Below are the code and all the weights of a small trained network. Each question names an input and a class and asks about switching units off, where a switched-off unit gives its printed mean instead of its output.

import numpy as np


def w(rows, s, z=0):
    codes = np.array(rows[::2]) - 128.0
    scale = np.full(codes.shape[1], s)
    scale[-1] = z or s
    return codes * scale


def norm(h):
    return h / np.sqrt((h * h).mean(-1, keepdims=True) + 1e-5)


def f(y):
    return np.maximum(y, 0)


def log_softmax(a):
    a = a - a.max(-1, keepdims=True)
    return a - np.log(np.exp(a).sum(-1, keepdims=True))


def net(x, mask):
    res = np.array(x, float).reshape(1, 3) / 4 @ E
    u = 0
    for l in range(2):
        y = f(norm(res) @ A[l][:, :-1].T + A[l][:, -1])
        res = res + np.where(mask[u : u + 8], y, B[l][:, -1]) @ B[l][:, :-1]
        u += 8
    return log_softmax(norm(res)[-1] @ U[:, :-1].T + U[:, -1])


A, B = {}, {}
E = w([
[51,113,131,183,204,34,97,145],'x0',
[67,115,41,117,140,174,22,138],'x1',
[124,179,96,254,92,88,124,113],'x2',
],0.0036)
A[0] = w([
[169,150,233,160,113,166,178,94,153],'L0N0',
[165,132,137,127,97,140,179,165,180],'L0N1',
[184,121,93,120,130,204,134,90,116],'L0N2',
[150,184,94,139,97,141,155,107,28],'L0N3',
[124,187,124,254,122,165,149,124,151],'L0N4',
[163,74,173,162,179,72,211,140,128],'L0N5',
[100,119,119,166,173,122,114,126,180],'L0N6',
[129,173,57,188,81,126,143,89,2],'L0N7',
],0.0072,0.0024)
B[0] = w([
[88,92,135,110,152,91,18,99,235],'L0N0',
[96,108,153,156,164,46,76,57,197],'L0N1',
[115,210,123,105,137,137,171,126,205],'L0N2',
[91,70,51,208,129,127,141,156,170],'L0N3',
[89,172,188,94,13,100,128,163,255],'L0N4',
[155,195,50,132,148,202,194,199,226],'L0N5',
[149,129,171,125,128,115,184,73,195],'L0N6',
[182,60,13,137,253,124,166,170,202],'L0N7',
],0.0055,0.0057)
A[1] = w([
[95,98,149,204,85,50,91,70,32],'L1N0',
[152,131,77,181,118,80,69,99,79],'L1N1',
[78,34,116,132,127,47,94,155,168],'L1N2',
[230,74,52,150,199,176,184,162,149],'L1N3',
[133,55,230,105,225,131,81,67,145],'L1N4',
[58,206,132,22,116,218,175,140,5],'L1N5',
[186,137,54,128,126,144,155,120,166],'L1N6',
[110,2,220,174,10,66,26,152,24],'L1N7',
],0.0061,0.0016)
B[1] = w([
[192,101,123,107,153,218,131,150,235],'L1N0',
[130,124,155,74,129,146,177,158,220],'L1N1',
[177,159,149,114,138,124,95,64,246],'L1N2',
[48,47,2,55,84,101,191,146,197],'L1N3',
[73,147,121,176,134,31,88,59,235],'L1N4',
[161,103,167,184,89,155,122,168,253],'L1N5',
[35,72,180,130,176,116,122,95,191],'L1N6',
[189,127,50,87,181,202,123,136,182],'L1N7',
],0.0088,0.0042)
U = w([
[101,151,183,163,128,15,25,18,191],'0',
[15,32,42,71,108,78,195,156,198],'1',
[232,147,89,67,174,203,128,136,161],'2',
[116,243,177,189,47,51,204,220,4],'3',
[117,50,207,181,7,219,76,184,30],'4',
],0.014,0.002)

Each question gives the input, the list of numbers given to net, and the class t.
The units are the neurons (one row each of A and B). Each row of codes is followed by its name. A weight is (code - 128) times the scale printed after its matrix; where a second scale follows, it is the last column's (A, B and U).
mask holds one flag per neuron, layer by layer. A switched-off neuron (its flag False) gives its mean, the last column of its row in B, instead of its output. The means were averaged over made-up inputs and are rounded, as every weight is.
A unit's drop is (log p(t) with every unit on - log p(t) with that unit switched off) / (log p(t) with every unit on - log p(t) with every unit switched off).
The circuit of an input: a set's keep is (log p(t) with only the set's units on - log p(t) with every unit switched off) / (log p(t) with every unit on - log p(t) with every unit switched off). Starting from the 12 units with the biggest drops (on a tie, the unit counted first), units are removed one at a time, each time the one whose removal leaves the highest keep (on an exact tie, the one counted first), for as long as the keep stays at least 0.8.
units of the circuit, in order: the units of the circuit, biggest drop first
k most important neurons: the k neurons with the biggest drops, biggest first
top k neurons in layer l: the k neurons of layer l with the biggest drops, biggest first
input [-4,1,-6], class 4: 2 most important neurons => [L1N5 L0N7]
input [-3,-6,-6], class 0: top neuron in layer 0 => [L0N0]
input [0,-3,-5], class 0: top 4 neurons in layer 0 => [L0N0 L0N1 L0N7 L0N4]
input [2,8,-8], class 0: 3 most important neurons => [L0N5 L0N7 L0N4]
input [-4,0,8], class 2: top 2 neurons in layer 0 => [L0N5 L0N4]
input [-2,8,-1], class 4: units of the circuit, in order => [L0N7 L1N5]
input [7,1,2], class 2: 2 most important neurons => [L1N0 L0N2]
input [-2,0,-8], class 0: units of the circuit, in order => [L0N5 L1N4]
input [-2,-7,1], class 2: top 3 neurons in layer 0 => [L0N0 L0N1 L0N7]
input [7,6,1], class 2: top 2 neurons in layer 0 => [L0N7 L0N2]
input [1,1,4], class 2: 4 most important neurons => [L0N5 L0N2 L0N4 L1N4]
input [0,4,8], class 1: top 3 neurons in layer 0 => [L0N0 L0N7 L0N1]
input [-4,8,-3], class 4: 2 most important neurons => [L0N7 L1N5]
input [2,8,0], class 0: 4 most important neurons => [L0N5 L0N4 L0N7 L0N3]
input [7,-5,1], class 3: units of the circuit, in order => [L0N5]
input [-5,0,-4], class 0: 2 most important neurons => [L0N5 L0N1]
input [1,5,-7], class 0: 4 most important neurons => [L0N5 L0N4 L0N7 L1N4]
input [-1,6,-7], class 4: 4 most important neurons => [L0N7 L1N5 L0N0 L0N1]
input [4,0,4], class 3: top 3 neurons in layer 0 => [L0N0 L0N4 L0N1]
input [5,-1,8], class 3: 2 most important neurons => [L0N4 L0N0]
